Each new row is followed by its nearest point in the smallest flat space through zero that holds the last named rows:
In the rows, 128 means zero.
dumup (4 x 17):
[[123 122 142 165 133  85 149  58 104 151 153  85 101 134 115 172 112]
 [136 164 135 129 144  83 141 110  89 140 146 123 143  89  82 161 101]
 [134 175 123 124 149  87 123 188 157 109 111 127 133 120  84 100 115]
 [125 126 128 149 132  95 134 118 133 139 143 104 124 115 108 131 104]]
New rows:
[130 148 153 121 124 143 106 118 123 119 163 131  75  80 130 147  98] => [129 128 129 129 128 122 132 115 113 136 139 127 135 112 121 140 118]
[111  82 114 148 123 122 159  95 140 126 151  94 118 125 162 127 104] => [117  82 126 157 114 126 131  96 140 147 149  99 116 129 145 128 113]

fid (3 x 17):
[[108 104 126 133 129  81 124 166 106 138 115 153 112  79 138 131 101]
 [114 121 153 105 116 123 134 130  86  97 124 119 149 105 152 150 152]
 [115 135 113 142 159 134 142 181 130 125 142 158 129 142 183 144 149]]
New rows:
[109 112 140 118 154 137 121 191 129 105  94 141 120 102 176 137 118] => [109 120 126 132 142 110 135 173 109 123 129 152 127 108 168 144 134]
[182 147 152 127  98 129 125  94 122 119 102 105 136 168  88 120 146] => [145 137 139 116 110 151 123  78 135 121 127  97 138 146  95 120 134]

Ginum (3 x 17):
[[145  97 110 138 149 108 140 147 100 124 125 115 124 119 119 136 142]
 [135 102 121 125 152 163 106 148 128  63  74 123 118 141 143 124 140]
 [169 150 169 110 123  89 145 156 135 165 169 104 137 109 139 168 109]]
New rows:
[118 102 144 145 150 158 120  92 125 134  80  94 110 141 132 103 114] => [117 119 117 131 133 148 118 123 129 104 105 135 124 137 129 115 135]
[128 144 116 123 150 115 148 126 151 150 133 120  98 123 125 150 100] => [135 135 136 125 124 117 134 131 129 143 142 124 131 123 128 136 123]
[159 130 162  90 146 101 133 157 147 141 123 117 143 111 150 142 104] => [162 140 162 110 131 114 130 157 138 130 138 108 132 119 145 158 115]

Lakez (4 x 17):
[[115 125  63 127 166 112 151 126 153 121 107  94 107 148 113 131 176]
 [143 121  85 119 136 125 115 105 149 120 120 135 108 130 119 133 157]
 [136 122  82  98 145 130 134  86 147 146  82 128 105 140 142 125 178]
 [139 127  97  88 138 135 124 154 128 150  97 131 112 130 174 116 159]]
New rows:
[155 132  69 119 144 147 138 153 126 165 108 143 106 131 142 121 152] => [139 125  87  99 141 130 122 147 136 137 107 128 109 131 155 122 160]
[148 115 139 139  99 134  92 160 109 112 158 130 140 144 107 129 104] => [139 128 141 141 113 128 105 156 123 109 164 142 133 114 119 132 102]

nelel (3 x 17):
[[ 78 168 109 112 111 133 176 154 173 180 143 129 165 145 122 124 120]
 [ 94 145 126 101  89 141 147 142 180 161 159 122 163 160 111 125 128]
 [102 127 117 119 100 123 134 141 165 155 132 140 139 158 122 118 136]]
New rows:
[ 69 162 109 135 150 120 163 131 123 182 140 123 143 130 105 136 119] => [ 94 167 109 127 137 128 173 148 142 164 127 129 150 122 132 128 116]
[103 150 124 123  91 125 141 138 178 147 141 138 150 140 124 145 124] => [101 140 122 113 104 133 144 140 164 155 143 129 150 150 119 124 129]
[163  98 122 121 154 123 158 113 123 119 100 105 120 128 127 149 130] => [140 126 131 135 142 127 124 122 109 116 121 126 119 115 133 131 126]

foz (5 x 17):
[[149 122 130 126 130 163 118 111 121 147 100  97 119 130 122 109 142]
 [163 106 108 123 116 155 119 109 114 157 126 118 115 145 152 118 142]
 [128 161 116 124 121 142 126 138 138 131 116 131 120 142 161 114 107]
 [113 164 131  93 109 123 129 138 134 128 126 126 136 142 143 125 122]
 [140 150 161 122 131 154 148 132 166 149 109 116 130 169 110 129 146]]
New rows:
[129 141 128 158 137 156 154 148 136 139  87 129 130 134 115 119 102] => [132 147 137 156 147 152 133 136 151 127 102 124 118 133 125 116 114]
[121 184 115 170 116 157 152 163 133 118 134 147 114 117 121 116 143] => [122 154 131 149 140 135 135 143 151 120 116 137 122 133 136 122 106]

mab (4 x 17):
[[161 148 125 154 145 128 159 109 133 138 117 124 143 146 120 144 135]
 [135 137 111 154 127  92 165 121 149 121 110 107 142 122 121 134 138]
 [151 155  94 162 112  70 177 120 143 125 102  96 155 112 122 141 128]
 [149 140 102 156 121  96 187 110 155 120  96 108 147 121 122 137 152]]
New rows:
[141 149 108 120 144 129 122 129 145 167 121 118 121 101 116 151  83] => [143 147 123 135 125 116 122 131 113 139 133 122 138 128 128 136 107]
[177 142 142 151 129 151 120 109 118  90  97 158 145 148 127 130 135] => [160 140 129 131 135 155 145 110 122 139 120 140 134 144 128 138 138]

rafo (3 x 17):
[[124 142 152 107 118 128 127 140 116 102 158 154 140  99 127 138 149]
 [ 73 126 130 161 122 164  88 141 134 157 180 108 180 108 147 110 148]
 [120  92  94  94 169 172 130 130 123 140 128 149 144 112  97 135  88]]
New rows:
[107 110 111 159 123 150 111 113 135 145 137 119 152 130 126 134 108] => [107 115 112 144 137 149 113 128 135 153 135 112 146 130 130 118 120]
[112 145 148 123 100 125 119 134 101 108 163 140 113  94 119 114 151] => [121 146 154 120 112 123 123 138 120 107 157 143 139 106 134 133 154]

Mida (5 x 17):
[[138 185 104 158 119 117 146 130 161 101 129 121  93 118 143 124 126]
 [131 152 124 145 118 153 122 121 160 138 115 135 128 138 149 124 141]
 [137 159 103 150 119 123 155 123 160 128 128 131 116 132 142 128 126]
 [136 177 103 164 109 137 148 132 181 124 123 132 127 139 143 124 139]
 [154 171 118 154 116 152 145 130 179 123 115 143 106 135 165 120 135]]
New rows:
[177  92 137 111 164 154 139 159 104 142 119 151 117 112 147 151 118] => [165  89 155  99 142 142 144 140 114 129 124 153 114 128 148 124 114]
[179 118 123  91  93 147 119 112 152 138 106 123 134  94 127 135 132] => [142 121 138 123 130 145 129 127 135 135 120 141 124 133 145 125 129]

pon (4 x 17):
[[102 121 137 132  83  98 149 122 159  96 108 128 146 138 129  97 121]
 [125 120 121 152  96  98 151 123 142 103 109 134 140 137 150  87  98]
 [128 125 125 123 117 100 139 118 140 114 115 127 134 130 138  83 127]
 [155 138 110 120 140  96  95 111 141 130 106 139 134 159 138  38 125]]
New rows:
[103 126 129 132 116 130 106 151 160 143 143 133 143 131 116 176 119] => [109 131 140 136 112 149 115 138 138 127 130 132 134 141 108 169 127]
[172 140 110 124 117 140  83 138  76 147 142 132 113 127 101 113 129] => [154 138 116 128 160 142  95 129 113 152 133 135 120 139 128 124 127]
[159 131 103 165 143  93 157 133 139 148 143 124 136 140 142 115 116] => [148 125 113 147 134 118 138 126 116 128 125 133 125 126 152 106 104]

Rezon (4 x 17):
[[ 99 119 160 117 139 106 109 115 117 103 119 122 121 135 139 154 118]
 [117 147 142 181 178 116 109  89 149 124 115 133 138 150  99 137 175]
 [104 108 109 130 140 104 131 116 122 124 122 127 135 143 102 136 122]
 [ 96 119 128 160 157 104 116  93 136 120 117 137 140 152 100 138 154]]
New rows:
[150 143 128 153 112 127 162 142 149 133 154 129 133 109 126 103 156] => [151 141 116 144 118 151 136 134 142 146 135 138 133 121 129 106 147]
[101 124 170 119 130  73 106 125 139 118 155 115 128 139 112 106 126] => [103 118 145 127 137 111 116 114 123 112 121 128 127 137 130 144 126]

tavu (3 x 17):
[[ 72  87 146  72 113 141 115 109 129 167 157 108 148 119 154 106  98]
 [ 83 102 152 112  96 121 124  84 134 149 168 118 148 153 181 141 102]
 [109  93 117 101 109  93 141  73 143 137 193 108 140 153 157 154 104]]
New rows:
[155 120 143 133 162 165 141 173 102 174 117 164 129 129 137 133 115] => [125 137 139 132 133 147 119 149 121 131 103 134 127 116 122 112 133]
[128 102 142 114 144 118 114 109 105 135 145 103 161  94 177 153 177] => [114 117 133 118 120 126 127 115 130 136 142 123 134 133 141 130 119]

dob (4 x 17):
[[137  94 170  95 155 116 125 138 116 127 126 127 126 100 132 125 143]
 [108 111 156 119  95  86 151 133 112 109 140 112 137 139 116 121 132]
 [108 129 174 107 133 107 151 120 101 161 122 144 112  85 124 109 100]
 [110 136 170 100 123 105 140 126 105 150 129 148 121 107 116 101 108]]
New rows:
[120 142  99 135 114 163 143 105 107 140 153 146 125 138 133 113 101] => [119 159 109 144 116 138 131 118 130 144 126 140 123 133 124 122 107]
[129 146 113 110 128 108  87 140 145 152 153 134 116 114 100 123 141] => [133 142 130 112 132 135 110 132 130 132 130 146 131 137 121 113 129]
[147  84 146 104 158 128 100 126 123 127 124 113 132 133 149 101 160] => [149  98 150  99 156 129 108 143 129 114 129 126 134 120 132 129 156]

Vofiv (2 x 17):
[[111 143 147 148 101 129 108 164 141  93 169 161 102 132 111 138 121]
 [126 121 128 127 108 115 129 166 133 123 137 155 100 123 127 128 119]]
New rows:
[129 151 129 130  98 118 159 174 136 131 157 179 124 142 135  97 109] => [124 123 130 129 105 115 127 169 134 120 141 158  97 123 125 129 118]
[ 92 141 153 154 112 101 123 131 137 145 152 135  69 138 135 119 102] => [121 130 134 134 111 123 122 156 134 114 146 150 108 127 122 131 122]
[ 84 164 139 161 142 133  96 131 126 102 140 132 124 136 136 136 120] => [115 148 145 147 123 141 109 124 135 101 156 132 131 136 114 137 130]

Kada (5 x 17):
[[109 112 145 115 119 119 141 141 117 137 110 142 117  97 144 110 156]
 [111 117 142 117 144 118 135 136 111 132 107 134 105 140 144 114 151]
 [ 99  98 136  96 124  84 127 127 107 115  97 125 118 105 160 107 155]
 [ 93 100 146 105 165 132 146 150 105 155 106 143 127 111 163 114 153]
 [112 113 124 122 129 126 143 135 113 130 100 148 124 110 151 117 151]]
New rows:
[ 89 137  93 131 143 106 122 124 116 110  84 144 138 174 149 119 114] => [122 119  94 127 153 116 127 113 108 104  93 133 126 163 154 131 131]
[ 97  98 158 112 160 136 113  89 169 124 120  97 119 115 131 105 172] => [110 113 153 104 140 107 122 134 120 135 129 114 120 123 137 117 137]
[136 115 113  89 137 130 125 133 129 142 158 125 145 139 172 115 153] => [114 114 130 113 149 123 127 131 121 135 126 122 140 123 143 128 126]

movi (4 x 17):
[[127 152 111 128  73 104 168 129 152 152 117 111 136 109 114 124 142]
 [112 158 114 129 110 121 134 137 151 156 126 119 133 129 127 133 130]
 [124 149  95 126  79  90 148 131 132 164 111 124 130 113 119 145 142]
 [117 143 112 136 108 111 140 113 143 159 104 126 143 114 120 136 143]]
New rows:
[145 143  81 106  92 102 166 164  94 153 141 130 104 114 141 145 128] => [140 139  94 110  75  87 141 160 106 140 138 126 105 126 126 147 127]
[128 134 118 156 143 167 140 109 160 140 114 132 126 104 125 124 138] => [116 134 138 141 139 142 134 107 153 137 113 124 148 121 124 118 136]

Zifur (5 x 17):
[[109 139 127 157 125 152  91 129 133  91 122 140 138 108 107 115 125]
 [ 87 131 114 163 160 158 101 128 140  93 116 134 143  86 118 100 140]
 [ 79 137 109 157 144 153 105 125 152  92 100 147 116 107  98  89 111]
 [ 88 119 110 156  98 142  84 120 146  71 110 147 131  85  99  90 126]
 [115 118 125 143 112 125 112 128 135  91 133 130 138 110 126 106 137]]
New rows:
[ 84 153 130 161 138 158 126 134 153 104 140 143  93 121 127 106 134] => [ 99 140 123 153 152 143 120 133 144  98 119 136 123 127 114  99 117]
[119 164 133 152 136 153 141 114 147 101 129 129  80 142 170 108 110] => [114 142 131 142 150 130 138 136 142 110 127 132 116 153 122 105 111]
[151 121 144 156 118 138 148 161 150 119 139 138 141 165 108  90 120] => [131 140 142 141 127 119 133 139 136  98 142 129 123 162 126 111 114]

zez (3 x 17):
[[159 135  93 146 140 150 149 103 111 159 137 122  95 169 106 129 125]
 [148 143  81 136 124 151 158 116 105 158 148 113 106 152 100 139 121]
 [142 147  87 122 110 142 144 142 127 140 162 123 125 160 124 146 135]]
New rows:
[128 139 147 126 114 136 139 106 129 141 116 163  78 156 164 134 147] => [146 124 131 137 141 130 120 119 138 131 126 139 115 160 137 122 137]
[137 122 131 115 124 100 120 128 107 148 104 107 146 100 141 103 143] => [117 123 141 127 130 123 126 126 124 123 116 125 133 104 125 124 122]
